Each row has a name. Each question is about the rows just above it. Places in a row count from 1.

[100 159 159  81] -> (170)
[ 99  91 143  90] -> (171)
[144 117 153 153] -> (154)
[101 125 173  94] -> (148)
[ 99  96 167 120] -> (96)
[143  88 152 127] -> (164)
[ 84  86  84 124] -> (111)
[ 92  92 159 117] -> (20)
[144 144 144 144] -> (159)
How many times does (154) hold [144]?
1
Every place of [84] in (111):
1 3
At which places does (159) hold [144]?
1 2 3 4
Every place of [99] in (171):
1
At which places does (96) hold [96]?
2
Every place of [143] in (164):
1
Count of [100] in (170):
1

[120 160 110 144 110 120] : (65)
[154 167 167 167 154 167] : (162)
[126 109 109 126 109 126] : (201)
[127 136 109 126 112 101] : (174)
[159 164 162 164 164 163] : (80)
[151 162 137 152 137 136] : (71)
[149 137 162 148 162 163] : (104)
[121 160 174 156 167 104] : (165)
[142 142 164 136 131 105] : (149)
[166 167 155 162 156 140] : (13)
[132 130 146 136 139 167] : (42)
Count of [109] in (201):
3
Places of [109] in row (201):
2 3 5
Count of [163] in (80):
1
Times [167] occurs in (162):
4
Times [105] occurs in (149):
1
How many times does (65) hold [121]?
0
Every place of [167] in (162):
2 3 4 6

[134 157 142 134 157 134 114 157 134 157 134 118 125] = (153)
[144  94 135 180 134 131 131 131 124 124 124 131 124] = (109)
[ 91  97 145 130 141 170 116 117 122 153 138 117 131] = (133)
[149  78 134 155 124 146 133 123 116 132 117 145 158] = (92)
[166 132 112  84 102 119 141 128 124 101 127 135 125] = (55)
[ 87 102 145 146 147 161 114 135 147 155 135 118 131] = (59)
[138  74 137 134 123 165 129 117 114 135 124 101 151] = (40)
Times [131] occurs in (109):
4
At which places does (153) hold [134]?
1 4 6 9 11
How many times does (59) hold [102]?
1
Places of [84] in row (55):
4

[ 95 143  94 111 162 124  93 104  97]  (85)
[166  89 170 165  96 137 147 174 104]  (68)
[135  88 131 128 132 129 163 104 154]  (122)
[ 96  88 131 128 132  88  88  96  96]  (39)
[ 89 159  88  88 168 151  88 151 152]  (8)
Every place of [88] in (8):
3 4 7
Times [96] occurs in (39):
3

[ 86  85 154 124  88 161] : (19)
[110 133 136 138 132 131] : (49)
[111 157 111 110 111 110] : (63)
[133 123 133 118 112 123] : (140)
[108 109 111 150 111 138] : (87)
[ 98  96 148 175 102 155] : (81)
[151 156  99 156  99 102] : (46)
Every place of [110] in (63):
4 6
Count of [150] in (87):
1
At which places does (46) hold [99]?
3 5
Count of [112] in (63):
0
Times [122] occurs in (140):
0

[148 123 130 128 137 128  90 130 114 153 134 128 120 115 124 109 178 128
  95 128 102 108  99  97 128 135 106 103  97  90 132  72 119 168 128  99
  92 146 124 124 114 128] : (9)
[130 123 122 145 141 128 130 128 122 105 142 128 105 121 151 124 100  92
 140 142 154 146 130 109 138 128 135 128 168 125 153 148 164 122 121 133
 179 145 129 126 111 110] : (27)
[119  95 131  94 140 129 128 134 140 115 128 151 128 157 153  79 134 161
 148 134 136 136 131 157 142 155 128 132 115 116 136 103 118 149 118 145
 107 112 128 145  89 143] : (45)
[148 116 130 128 137 128 117 130 114 153 123 124 124 115 134 153 104 128
  95 128 102 108 128  97 128 135 106 128 124  90 132 153 119 128 128  99
  92 146 124 124 128 128] : (129)
At which places does (129) hold [128]?
4 6 18 20 23 25 28 34 35 41 42
At which places does (9) hold [124]?
15 39 40
Times [179] occurs in (27):
1
Times [124] occurs in (129):
5
At which places does (9) hold [90]?
7 30

[164 105 144 109 101  96 100 164 109 152  99 164] = (44)
[110  94 110 177  86 177  96 185 105 160 177 142] = (112)
[112 107 149 160 105  97 108 158 117 147  99 141] = (95)
[110 115 137 137 112 113 123 134 118 141 111 137] = (54)
[125 119 130 148 110 116 121 151 114 140 113 135] = (123)
[ 97  96 151 141  97  97 115 142 105 160  95 143] = (137)
Count of [97] in (137):
3
Every place of [110] in (112):
1 3
How many times does (44) hold [165]?
0

[103  98 112 120 155 120 145 149 102 149 112 119 169 167 102 104 112 149
  85]  (182)
[108 133 132 110  94  93 106 105 148 138 157 146 142 136 117 157 140 111
 137]  (183)
[110 137 136 113  95  96 102  89 162 140 168 159 145 136 136 131 118 101
 125]  (3)
[156 130 140 169 136 130 149 130 122 147 154 139 160 109 136 133  88 131
  90]  (167)
[106 154 146 111 120 137 107 128  91 114 131  97 110  99 125 131 103 129
 108]  (180)
[139 152 151 115 100 144 109 135 100 114 135 103 104  82 132 144 148 138
  98]  (14)
[108 152 129  99  94 126 103  95 153 160 159 149 115  97 152 112 152  94
 159]  (126)
[150 143  99 158 125 139 147 133 160 168 150 169 163 129 149 135 105 107
 138]  (38)
[131  96 105 132 138  95 151 109 133 152 151 149 158 150 102  95 137 104
 123]  (50)
[131 162 116 121 116 129  87 109 105 105 121 113 113 131 116 108 121 113
 101]  (2)
[ 87 102 103  87 141 109 127 159 130 129 125 121 123 162  88  83 159 101
 164]  (47)
Every place of [131] in (2):
1 14
How many times does (183) hold [137]?
1
At which places does (182) hold [149]?
8 10 18
Every place of [109] in (2):
8
Count of [137] in (3):
1
Every place of [140] in (167):
3
How many times does (126) hold [152]?
3

[128 125 129 128 124 131 129 130 127 129 127 128 128 131 129 128 127 129
 129 129 129 127 128 130 131 128 126 129 152 127 128 126 129 127 127 126
 127 131 130 128 128 127 131 128  83 130 127 127 129 128 129 129 128 127
 127 130 125 131 128 129 129 128]  (115)
[136 129 132 122 116 138 128 130 130 133 128 124 125 130 145 130 126 135
 125 125 129 122 122 139 138 126 123 129 173 124 116 140 126 129 116 130
 123 130 141 132 141 130 131 128  83 144 118 121 133 125 120 120 127 113
 122 129  99 133 129 129 125 135]  (106)
[133  89 131 130 116 150 106 129 131 119 122 119 105 145 161 116 128 129
 122 131 146 106 130 143 135 148 103 122 183 137  93 146 150 135 100 138
 129 116 183 157 124 137 131 138  83 150 112 131 140 150 150 111 130  95
 115 130  88 133 150 137 120 126]  (21)
Count of [130] in (106):
7
Count of [129] in (115):
15
Times [149] occurs in (21):
0
Times [131] occurs in (21):
5
Count of [126] in (106):
3

[161 160 161 150] = (76)
[101 101 101 101] = (97)
[149 152 149 152] = (29)
Every place of [149] in (29):
1 3
At which places does (97) hold [101]?
1 2 3 4
At which places does (76) hold [160]?
2
At which places does (76) hold [161]?
1 3
Which row holds [161 160 161 150]?
(76)
At which places does (29) hold [152]?
2 4

[154 137 150 148 104 116  93  97 124 128 111 122 169  83 112 145 118 123
 108]  (136)
[ 90 118  86 125 131 117 129 143 125 141 102 137 139 146  88 125 160 131
 147]  (116)
[146 140 130 153 109 115 115 121 123 153 135 122 153  91 109 137 136 139
 153]  (48)
[ 91 128  88 128 114 116 127 136 130 134 102 130 140 136  92 122 164 123
  93]  (34)
[145 128 130 125 137 128 116 105 127  91  88 114 125  91 100 126 123  96
  91]  (144)
[ 91 128  88 128 140 116 127 136 141 134 102 130 140  91  92 122 152 123
 143]  (152)
How many times does (34) hold [91]?
1
Every place of [91] in (144):
10 14 19
At which places does (152) hold [140]?
5 13
At which places does (48) hold [153]?
4 10 13 19
At which places does (144) hold [96]?
18

[ 85 141 172  85 106  85]  (57)
[115  86 104 171 167 171]  (89)
[ 83 140 106 108  86 139]  (128)
Every place of [140] in (128):
2
Times [141] occurs in (57):
1
Places of [85] in row (57):
1 4 6
Count of [172] in (89):
0
Count of [85] in (57):
3

[145 173 147  92  81 108 170] = (74)
[167 171  68 179 170  68 175] = (83)
[161 160 121 115  72  75 169] = (139)
[81 86 86 85 81 86 81] = (98)
[161 169 169 115 168 161 169] = (114)
[114 146 166 173 148  71  86] = (132)
Count of [170] in (83):
1
Count of [169] in (114):
3
Places of [86] in row (98):
2 3 6

[104 140 104 147 127 150 149 152  83 145 128 128 104 128]  (107)
[134 131 148 115 121 121 114 122 142 142 132 129 146 141]  (127)
[122 148 168 132 127 127 128 136 125 150 147 130 139 134]  (143)
[134 135 147 120 126 117 117 123 148 140 134 129 148 143]  (86)
[108 151 160 138 125 153 142 149  69 140 142 128 103 138]  (11)
[133 133 144 126 130 114 121 124 152 138 130 130 133 144]  (168)
[126 126 171 129 120 129 127 135 131 158 146 130 136 147]  (141)
[124 137 171 130 123 128 127 136 128 155 146 130 138 151]  (18)
Every place of [128] in (107):
11 12 14
Every place of [133] in (168):
1 2 13

[112 118 115 176 100 100 156 161 100 161 114 126 150 129 128 114 161 120
 114 112  92 167 179 161 177 100 162 152 107 147 143 135 153 168]  (53)
[156 118 128 176 156 155 156 161 156 128 156 126 150 162 128 114 128 120
 156 111  92 167 179 113 177 100 162 111 179 102  97 150 186 102]  (75)
[179 118 115 139 110 179 156 161 110 170 167 126 150 129 128 134 102 120
 114 179 115 167 116 115 107 113 162 152 107 153 143 115 153 168]  (78)
[152  80 143 156 120  90 160 155 176 181 158  98 128 119 152 151 150 175
 158 160  87 176 174  82 139  85 174 165  96 156 151 115 137 189]  (118)
At which places does (53) hold [161]?
8 10 17 24
Places of [153] in row (78):
30 33
Times [158] occurs in (118):
2
At which places does (75) hold [156]?
1 5 7 9 11 19
Count of [116] in (78):
1
Times [115] occurs in (78):
4
Times [112] occurs in (75):
0

[ 85 181 126 179]  (6)
[120 158 104 115]  (100)
[170 134 117 145]  (130)
[180 180 180 180]  (72)
How many times does (6) hold [85]?
1
Count of [180] in (72):
4
Every place of [180] in (72):
1 2 3 4

